[  0.3 -13.7   8.6   0.2 -47.8  -7.9 -11.9  -8.4  -7.8   6.0  16.8  -4.7
 -25.5  15.8   2.4   2.7   0.0   8.0  -6.5   0.9  10.5  -0.5   0.4  -4.6
   4.6   2.6] => Z800 > z923
[  6.5   5.5 -13.8   4.4  -7.5  -1.3  11.6 -11.4   5.5   4.5  18.6  -2.2
 -50.3  -2.1   0.5 -10.9 -10.4  -1.7   5.4  -1.8  21.5  -3.7  -4.1   2.6
 -26.0  -7.8] => Z800 > Z752
[ -2.5  10.3 -29.7   1.9 -23.7  -3.2 -15.7   0.1  -3.5  -2.9  -5.3 -17.1
  14.1  -0.4  -5.9 -39.0  -3.0   2.6  -1.3  -4.3  -1.0   6.0   7.0  -6.9
 -21.1  -6.4] => z729 > z474
[ -4.5  -1.5 -31.8  31.9  34.9 -23.0 -20.8 -14.0   0.1  -3.6  -1.2 -25.5
   3.5  -3.8 -10.7 -33.1  -3.0 -18.6  -0.4   9.0  -3.2  13.9  -5.2  -0.6
  12.3  -2.0] => z729 > z407
[ -9.5  -3.2  16.4  -1.9  -6.0  -2.8 -21.1  -8.3   4.7   9.3   7.6   4.2
 -38.2   4.6   2.4   6.6   6.7 -24.2  -2.9 -11.0  14.3   1.7 -13.4  12.6
   7.0   0.4] => Z843 > Z337
[ -3.2  12.9 -18.4   0.4  23.3  -4.6 -13.0 -14.2   1.0  -4.0  -4.0 -15.4
  19.8  -5.3  -0.4 -30.5  -4.7  -2.5  -0.5  10.2 -14.6   6.1  -2.3  -8.1
   9.7  -4.7] => z729 > z407
[  0.1   3.1   5.9   3.9 -25.3 -13.8   3.0   2.5  -8.2  -6.5  20.1  -8.5
 -38.6   9.7   5.7 -10.4  -8.7  -6.3   6.4   6.1  -5.4  -3.8  -5.6  -8.9
   3.0 -18.2] => Z843 > z898
[ -4.0   6.0 -17.7  -8.3  25.3  -3.5 -16.0 -10.0   1.4  -2.7   3.4 -11.9
  44.2  -0.8   1.2 -20.5  -4.0 -13.4   3.6  20.0   3.4   5.8  -7.3  -1.1
  -1.3  -2.6] => z729 > z536
[  9.2  -0.9  18.1  -0.9 -78.2   0.3   4.1  -5.9   7.0  -6.5  -4.8   8.3
 -23.5  -0.8  -1.7 -10.6   1.1  -9.2   9.3  -3.5 -20.8   9.7  -7.8  -7.7
  -9.4  -7.8] => Z843 > z898
[ -5.7  -7.8 -32.1   9.2  17.2   7.1 -17.2  -2.6   4.2  12.7   2.5 -10.4
  31.6   0.2  -5.4  -7.3  -0.5  -0.8   1.7  -3.7   4.8  10.2  -1.9  -3.5
   1.2   3.1] => z729 > z407
[ -8.3  16.7  -0.6  11.0  76.6   0.6  40.0   9.9   2.0   1.9  -8.6 -15.3
  31.7  -1.0  -6.1 -17.5 -20.4  -7.3   4.0  12.5 -21.8   8.2  -3.9  -2.3
  -3.9  -0.4] => z729 > z536
[ -3.8   0.9   9.6   1.6 -31.9   0.0 -27.4 -10.4  -0.2   3.1  14.5  -5.4
 -20.4   2.1  -3.1  21.2  -7.1  -3.5  -5.4  -1.4  11.2   7.0  -8.7   6.9
   9.8 -14.6] => Z843 > Z337
[ 10.7   8.4 -48.3  10.3  19.8   9.8   1.5  -4.8  -2.1   0.4  -9.7  -9.4
  30.9  -4.7   0.3 -29.2 -16.5   0.1  -8.8  -3.3  16.8   3.2  -4.2  -7.3
  -7.0  -4.7] => z729 > z474
[  4.5  -1.2  13.5   1.4 -61.3  -4.1 -13.5 -13.9  -2.0   0.9  10.8 -15.5
 -31.5  11.3  -4.5  -1.2 -17.5 -12.3   1.7   0.7   4.2  -0.8  -2.2   0.2
  -6.6 -18.6] => Z843 > Z337
[ -1.2  10.6 -14.7   0.5  29.5  -4.9  -1.2  -1.2  -7.8  -2.7   5.7  -6.4
  -3.1  -5.4 -10.3 -11.2 -12.4 -10.1  10.2   0.5  13.3  -3.8  -0.7  -2.9
 -11.1  -1.8] => z729 > z407
